Below are the code and all the weights of a small trained network. Each question names an input and a target symbol and asks about switching units off, where a switched-off unit gives its printed mean instead of its output.

import numpy as np


def w(rows, s, z=0):
    codes = np.array(rows[::2]) - 128.0
    scale = np.full(codes.shape[1], s)
    scale[-1] = z or s
    return codes * scale


def f(y):
    return np.maximum(y, 0)


def softmax(a):
    e = np.exp(a - a.max(-1, keepdims=True))
    return e / e.sum(-1, keepdims=True)


def log_softmax(a):
    a = a - a.max(-1, keepdims=True)
    return a - np.log(np.exp(a).sum(-1, keepdims=True))


def net(x, mask):
    ids = ['αβγζηθλμπστψ'.index(c) for c in x.split()]
    T = len(ids)
    res = E[ids] + P[:T]
    u = 0
    for l in range(2):
        r = res
        for j in range(2):
            rows = slice(2 * j, 2 * j + 2)
            q, k, v = (r @ M[l][rows].T for M in (Q, K, V))
            z = softmax(np.where(np.tri(T) > 0, q @ k.T / 2**0.5, -1e9)) @ v
            o = O[l][rows]
            res = res + np.where(mask[u + j], z, o[:, -1]) @ o[:, :-1]
        u += 2
        y = f(res @ A[l][:, :-1].T + A[l][:, -1])
        res = res + np.where(mask[u : u + 4], y, B[l][:, -1]) @ B[l][:, :-1]
        u += 4
    return log_softmax(res[-1] @ U[:, :-1].T + U[:, -1])


Q, K, V, O, A, B = {}, {}, {}, {}, {}, {}
E = w([
[69,89,107,238],'α',
[180,144,176,165],'β',
[172,159,106,151],'γ',
[103,86,128,103],'ζ',
[179,209,126,19],'η',
[99,55,95,94],'θ',
[215,155,95,248],'λ',
[127,32,156,243],'μ',
[156,122,156,183],'π',
[74,111,83,108],'σ',
[233,133,215,174],'τ',
[170,174,119,174],'ψ',
],0.015)
P = w([
[146,118,4,65],'0',
[115,146,177,81],'1',
[163,111,129,153],'2',
[114,167,95,136],'3',
[124,186,198,128],'4',
[170,107,112,152],'5',
[118,163,126,156],'6',
[110,95,155,48],'7',
[158,113,93,150],'8',
],0.013)
Q[0] = w([
[61,117,126,126],'L0H1',
[105,209,173,173],'L0H1',
[169,103,201,136],'L0H2',
[164,80,254,125],'L0H2',
],0.0098)
K[0] = w([
[62,140,180,143],'L0H1',
[180,40,250,254],'L0H1',
[187,136,130,147],'L0H2',
[147,75,139,135],'L0H2',
],0.012)
V[0] = w([
[175,64,195,210],'L0H1',
[124,178,130,156],'L0H1',
[254,117,167,127],'L0H2',
[229,165,58,162],'L0H2',
],0.0077)
O[0] = w([
[132,39,86,2,173],'L0H1',
[109,49,111,208,146],'L0H1',
[84,130,183,103,207],'L0H2',
[89,42,157,26,253],'L0H2',
],0.0085,0.0074)
A[0] = w([
[92,141,145,152,120],'L0N1',
[59,164,59,120,91],'L0N2',
[33,62,86,215,65],'L0N3',
[178,25,3,229,8],'L0N4',
],0.006,0.0016)
B[0] = w([
[160,117,184,83,139],'L0N1',
[101,213,154,235,148],'L0N2',
[31,106,63,126,190],'L0N3',
[134,11,113,96,253],'L0N4',
],0.011,0.0037)
Q[1] = w([
[47,170,156,143],'L1H1',
[106,163,246,153],'L1H1',
[85,162,188,86],'L1H2',
[190,141,122,135],'L1H2',
],0.011)
K[1] = w([
[123,177,82,3],'L1H1',
[84,78,224,170],'L1H1',
[142,117,85,173],'L1H2',
[227,167,160,78],'L1H2',
],0.0067)
V[1] = w([
[2,76,233,147],'L1H1',
[205,119,115,126],'L1H1',
[86,155,186,53],'L1H2',
[63,65,175,76],'L1H2',
],0.0077)
O[1] = w([
[11,102,157,62,164],'L1H1',
[196,73,203,52,144],'L1H1',
[223,254,215,54,140],'L1H2',
[150,239,58,58,255],'L1H2',
],0.0067,0.0075)
A[1] = w([
[177,211,29,119,163],'L1N1',
[110,112,61,188,123],'L1N2',
[91,136,122,78,254],'L1N3',
[254,48,124,79,78],'L1N4',
],0.008,0.0038)
B[1] = w([
[180,132,169,158,173],'L1N1',
[70,173,79,177,161],'L1N2',
[133,217,178,255,239],'L1N3',
[140,63,166,103,254],'L1N4',
],0.0078,0.0094)
U = w([
[109,97,145,121,76],'α',
[183,135,92,137,142],'β',
[200,219,135,112,100],'γ',
[73,52,160,255,84],'ζ',
[149,135,149,100,149],'η',
[90,99,189,80,4],'θ',
[47,106,38,32,136],'λ',
[110,157,108,179,205],'μ',
[55,124,13,88,13],'π',
[82,124,218,229,161],'σ',
[59,148,138,64,248],'τ',
[178,37,100,81,117],'ψ',
],0.007,0.0038)

Each question gives the input, a string of symbols that net reads in full, and the target symbol t.
The units are the heads (2 rows each of Q, K, V and O) and the neurons (one row each of A and B). Each row of codes is followed by its name. A weight is (code - 128) times the scale printed after its matrix; where a second scale follows, it is the last column's (O, A, B and U).
mask holds one flag per unit, layer by layer, with each layer's heads first. A switched-off unit (its flag False) gives its mean, the last column of its rows in O or B, instead of its output. The means were averaged over made-up inputs and are rounded, as every weight is.
A unit's drop is (log p(t) with every unit on - log p(t) with that unit switched off) / (log p(t) with every unit on - log p(t) with every unit switched off).
The circuit of an input: a set's keep is (log p(t) with only the set's units on - log p(t) with every unit switched off) / (log p(t) with every unit on - log p(t) with every unit switched off). Starting from all 12 units, units are removed one at a time, each time the one whose removal leaves the highest keep (on an exact tie, the one counted first), for as long as the keep stays at least 0.8.
circuit, biggest first: the units of the circuit, biggest drop first
top k neurons: the k neurons with the biggest drops, biggest first
heads that matter: for each layer, one digit per head in row order, 1 if its drop is at least 0.15 and else 0, layers parted by /
drop when u is switched off: that unit's drop, to one decimal
input θ τ τ, target θ: circuit, biggest first -> L0H2, L0H1, L1H1
input λ λ γ ζ ψ τ η τ α, target π: circuit, biggest first -> L0N3, L1H2, L1N2
input η η λ γ ζ ζ θ, target σ: circuit, biggest first -> L0H1
input ζ ζ ψ σ, target ζ: circuit, biggest first -> L0H2, L1H2, L0H1
input η μ τ π λ λ, target ψ: circuit, biggest first -> L0H1, L0N4
input λ ψ η ψ, target γ: heads that matter -> 01 / 01
input θ η η σ, target ζ: circuit, biggest first -> L1H2, L0H2, L0H1
input λ ψ λ λ γ μ μ τ, target τ: heads that matter -> 01 / 11
input τ θ λ β η μ μ, target λ: heads that matter -> 10 / 01
input η η λ β σ τ α τ σ, target μ: heads that matter -> 10 / 00
input λ λ λ μ ζ μ η, target γ: heads that matter -> 01 / 01
input τ η π η γ, target γ: top 2 neurons -> L0N4, L1N3
input η π μ η λ μ η π, target σ: heads that matter -> 10 / 10
input λ λ β τ μ, target τ: circuit, biggest first -> L0H2, L1H2, L1H1
input η ζ ψ ψ λ π τ μ, target σ: circuit, biggest first -> L0H1
input η τ η η, target γ: heads that matter -> 00 / 00
input ψ ψ μ μ, target λ: top 2 neurons -> L0N3, L0N4
input θ η β α τ λ μ α α, target π: top 3 neurons -> L0N3, L1N2, L0N4
input η μ ψ λ ζ ζ η σ, target σ: drop when L0H1 is switched off -> 0.5
input λ τ γ μ μ, target τ: drop when L1H1 is switched off -> 0.2
input λ γ λ μ β, target τ: drop when L0N3 is switched off -> 0.0
input λ λ λ, target ψ: drop when L0H2 is switched off -> -0.2
